Here is a tiny trained network, its code and every weight. The questions are about switching its units off for an input and a target symbol, where a switched-off unit gives its printed mean instead of its output.

import numpy as np


def w(rows, s, z=0):
    codes = np.array(rows[::2]) - 128.0
    scale = np.full(codes.shape[1], s)
    scale[-1] = z or s
    return codes * scale


def f(y):
    return np.maximum(y, 0)


def softmax(a):
    e = np.exp(a - a.max(-1, keepdims=True))
    return e / e.sum(-1, keepdims=True)


def log_softmax(a):
    a = a - a.max(-1, keepdims=True)
    return a - np.log(np.exp(a).sum(-1, keepdims=True))


def net(x, mask):
    ids = ['δεθλξσ'.index(c) for c in x.split()]
    T = len(ids)
    res = E[ids] + P[:T]
    u = 0
    for l in range(2):
        r = res
        for j in range(2):
            rows = slice(3 * j, 3 * j + 3)
            q, k, v = (r @ M[l][rows].T for M in (Q, K, V))
            z = softmax(np.where(np.tri(T) > 0, q @ k.T / 3**0.5, -1e9)) @ v
            o = O[l][rows]
            res = res + np.where(mask[u + j], z, o[:, -1]) @ o[:, :-1]
        u += 2
        y = f(res @ A[l][:, :-1].T + A[l][:, -1])
        res = res + np.where(mask[u : u + 4], y, B[l][:, -1]) @ B[l][:, :-1]
        u += 4
    return log_softmax(res[-1] @ U[:, :-1].T + U[:, -1])


Q, K, V, O, A, B = {}, {}, {}, {}, {}, {}
E = w([
[154,193,130,137,150,207,157,78],'δ',
[64,116,157,200,108,140,86,44],'ε',
[164,146,9,121,124,115,128,130],'θ',
[42,47,238,39,164,149,72,158],'λ',
[28,144,93,118,102,139,127,158],'ξ',
[154,173,165,167,86,21,205,175],'σ',
],0.014)
P = w([
[124,194,177,97,103,2,56,135],'0',
[108,109,109,138,192,129,167,109],'1',
[113,124,113,130,168,137,158,117],'2',
[115,136,110,121,152,144,153,124],'3',
[120,138,110,119,139,145,142,128],'4',
[124,145,112,114,130,147,131,133],'5',
[127,149,112,111,121,146,127,136],'6',
[131,152,115,107,114,147,122,139],'7',
[131,157,118,108,106,144,116,141],'8',
[134,159,116,106,100,147,114,144],'9',
[129,159,114,107,97,143,114,144],'10',
[132,161,113,111,91,146,116,149],'11',
[134,166,112,111,88,145,115,153],'12',
],0.0093)
Q[0] = w([
[152,148,85,74,162,137,169,171],'0.h1',
[98,168,120,101,87,143,117,190],'0.h1',
[145,172,142,132,185,229,152,59],'0.h1',
[208,103,82,145,2,87,38,126],'0.h2',
[125,120,23,71,149,167,65,87],'0.h2',
[114,127,28,91,92,70,163,186],'0.h2',
],0.008)
K[0] = w([
[140,146,99,40,180,87,134,203],'0.h1',
[104,85,198,2,241,211,110,204],'0.h1',
[228,231,107,148,156,154,187,81],'0.h1',
[147,100,219,59,159,97,169,227],'0.h2',
[141,2,125,92,156,233,136,136],'0.h2',
[156,64,168,87,171,83,59,89],'0.h2',
],0.007)
V[0] = w([
[194,129,21,146,95,108,113,119],'0.h1',
[54,89,182,48,166,143,67,162],'0.h1',
[63,123,133,149,138,135,64,87],'0.h1',
[111,84,167,103,145,73,189,200],'0.h2',
[76,101,170,17,144,169,2,127],'0.h2',
[44,101,149,198,119,139,171,129],'0.h2',
],0.0065)
O[0] = w([
[51,142,186,137,137,215,121,108,117],'0.h1',
[212,105,98,110,67,88,124,56,219],'0.h1',
[171,190,113,131,76,153,198,172,202],'0.h1',
[127,80,122,213,124,175,64,93,65],'0.h2',
[105,193,146,144,162,119,1,173,255],'0.h2',
[96,76,92,118,184,183,148,124,93],'0.h2',
],0.007,0.0016)
A[0] = w([
[63,158,131,123,121,206,155,134,138],'0.n1',
[162,111,191,145,37,38,90,116,2],'0.n2',
[82,92,170,188,157,173,89,39,100],'0.n3',
[1,123,230,115,204,166,101,169,102],'0.n4',
],0.0063,0.0031)
B[0] = w([
[156,143,97,125,93,171,125,87,252],'0.n1',
[197,140,124,107,203,143,151,95,190],'0.n2',
[91,192,153,135,168,55,198,198,166],'0.n3',
[198,154,89,176,238,84,147,255,195],'0.n4',
],0.0098,0.0035)
Q[1] = w([
[98,117,147,137,202,108,105,177],'1.h1',
[158,121,118,148,197,76,175,177],'1.h1',
[171,108,77,99,171,108,158,132],'1.h1',
[104,87,165,100,117,179,107,114],'1.h2',
[116,4,163,63,131,134,119,102],'1.h2',
[92,49,84,71,125,81,121,133],'1.h2',
],0.013)
K[1] = w([
[101,167,132,173,138,99,103,172],'1.h1',
[116,148,250,90,99,9,120,176],'1.h1',
[125,99,163,72,137,100,94,127],'1.h1',
[144,200,138,182,144,152,147,137],'1.h2',
[153,169,100,199,146,116,134,141],'1.h2',
[108,159,62,184,103,104,127,132],'1.h2',
],0.015)
V[1] = w([
[156,117,24,139,199,184,139,128],'1.h1',
[110,92,175,91,54,171,115,104],'1.h1',
[88,161,152,150,48,81,130,80],'1.h1',
[102,113,63,120,11,128,135,30],'1.h2',
[109,113,196,97,53,171,143,2],'1.h2',
[177,86,153,64,207,168,86,203],'1.h2',
],0.0064)
O[1] = w([
[175,134,204,165,8,190,36,3,172],'1.h1',
[70,141,101,173,172,90,86,110,7],'1.h1',
[4,113,150,160,157,127,193,235,99],'1.h1',
[160,201,131,22,104,100,93,156,38],'1.h2',
[180,96,122,36,68,75,60,94,3],'1.h2',
[47,65,159,180,144,86,165,133,237],'1.h2',
],0.0063,0.004)
A[1] = w([
[155,154,130,101,29,153,87,35,66],'1.n1',
[142,175,100,79,254,100,117,171,28],'1.n2',
[84,171,130,142,167,136,187,206,253],'1.n3',
[87,125,160,131,107,200,181,86,196],'1.n4',
],0.0083,0.004)
B[1] = w([
[50,172,165,167,68,74,214,231,186],'1.n1',
[2,200,147,181,191,95,209,178,175],'1.n2',
[145,90,129,50,144,98,59,53,254],'1.n3',
[170,58,133,86,45,95,85,133,205],'1.n4',
],0.0076,0.0098)
U = w([
[35,62,167,142,97,91,146,113,2],'δ',
[111,152,94,215,169,174,98,145,108],'ε',
[112,137,133,133,42,134,167,205,149],'θ',
[232,78,116,2,103,149,11,45,231],'λ',
[142,138,128,172,150,146,205,117,7],'ξ',
[84,178,129,102,216,88,162,127,170],'σ',
],0.0071,0.005)

Each question gives the input, a string of symbols that net reads in full, and the target symbol t.
The units are the heads (3 rows each of Q, K, V and O) and the neurons (one row each of A and B). Each row of codes is followed by its name. A weight is (code - 128) times the scale printed after its matrix; where a second scale follows, it is the last column's (O, A, B and U).
mask holds one flag per unit, layer by layer, with each layer's heads first. A switched-off unit (its flag False) gives its mean, the last column of its rows in O or B, instead of its output. The means were averaged over made-up inputs and are rounded, as every weight is.
A unit's drop is (log p(t) with every unit on - log p(t) with that unit switched off) / (log p(t) with every unit on - log p(t) with every unit switched off).
The circuit of an input: a set's keep is (log p(t) with only the set's units on - log p(t) with every unit switched off) / (log p(t) with every unit on - log p(t) with every unit switched off). Starting from all 12 units, units are removed one at a time, each time the one whose removal leaves the highest keep (on an exact tie, the one counted first), for as long as the keep stays at least 0.8.
circuit, biggest first: the units of the circuit, biggest drop first
unit that matters most: the unit with the biggest drop
k most important neurons: the k neurons with the biggest drops, biggest first
top k neurons in layer l: the k neurons of layer l with the biggest drops, biggest first
which heads matter: for each layer, one digit per head in row order, 1 if its drop is at least 0.15 and else 0, layers parted by /
input δ θ δ, target λ: unit that matters most -> 0.h2
input θ σ δ σ ε, target σ: circuit, biggest first -> [0.n3 0.h1]
input ε θ δ θ, target λ: top 2 neurons in layer 0 -> [0.n4 0.n2]
input θ ξ θ σ θ δ ε δ θ δ θ θ ξ, target λ: circuit, biggest first -> [1.n2 1.n1]
input δ ε δ θ θ ξ δ ξ δ θ λ, target σ: which heads matter -> 00 / 10
input θ δ σ δ λ θ ε ε, target δ: 2 most important neurons -> [0.n4 0.n3]
input ξ δ δ ε θ ξ λ δ λ λ θ, target ε: which heads matter -> 01 / 10
input θ θ ξ δ ε θ ε δ ξ δ, target θ: circuit, biggest first -> [1.h1 1.n1 1.h2]
input ξ δ θ θ δ δ ε δ, target θ: 3 most important neurons -> [1.n1 0.n1 1.n3]
input ε θ σ θ θ σ ξ, target σ: circuit, biggest first -> [0.n4 0.h1 1.h1 1.n2]
input λ θ ε θ ξ δ δ δ θ δ δ, target λ: which heads matter -> 10 / 01
input θ θ ε θ ε ξ δ δ δ θ σ, target σ: which heads matter -> 10 / 11
input ε θ ε δ θ δ θ, target θ: which heads matter -> 10 / 11
input ξ ξ θ ξ δ, target σ: 4 most important neurons -> [0.n4 1.n2 0.n3 1.n3]
input ξ θ θ λ σ, target ξ: circuit, biggest first -> [0.h1 0.n4 1.h2 0.n2]
input ε δ ε ξ θ δ ξ δ δ θ θ θ ε, target θ: which heads matter -> 01 / 11
input θ θ δ δ σ δ ξ θ θ ξ σ, target λ: unit that matters most -> 1.n3
input ξ σ ξ δ, target σ: which heads matter -> 10 / 10
input θ ξ θ θ δ λ θ θ λ θ θ ε, target σ: circuit, biggest first -> [0.h1 0.n4 0.n3]
input λ θ θ θ θ σ λ σ, target λ: circuit, biggest first -> [0.h1]
input δ ξ ε θ ξ θ σ δ δ θ θ ε, target λ: which heads matter -> 11 / 01
input ξ ξ θ ξ, target θ: which heads matter -> 11 / 11
input ξ δ σ θ θ θ θ ε λ θ, target ε: which heads matter -> 01 / 01
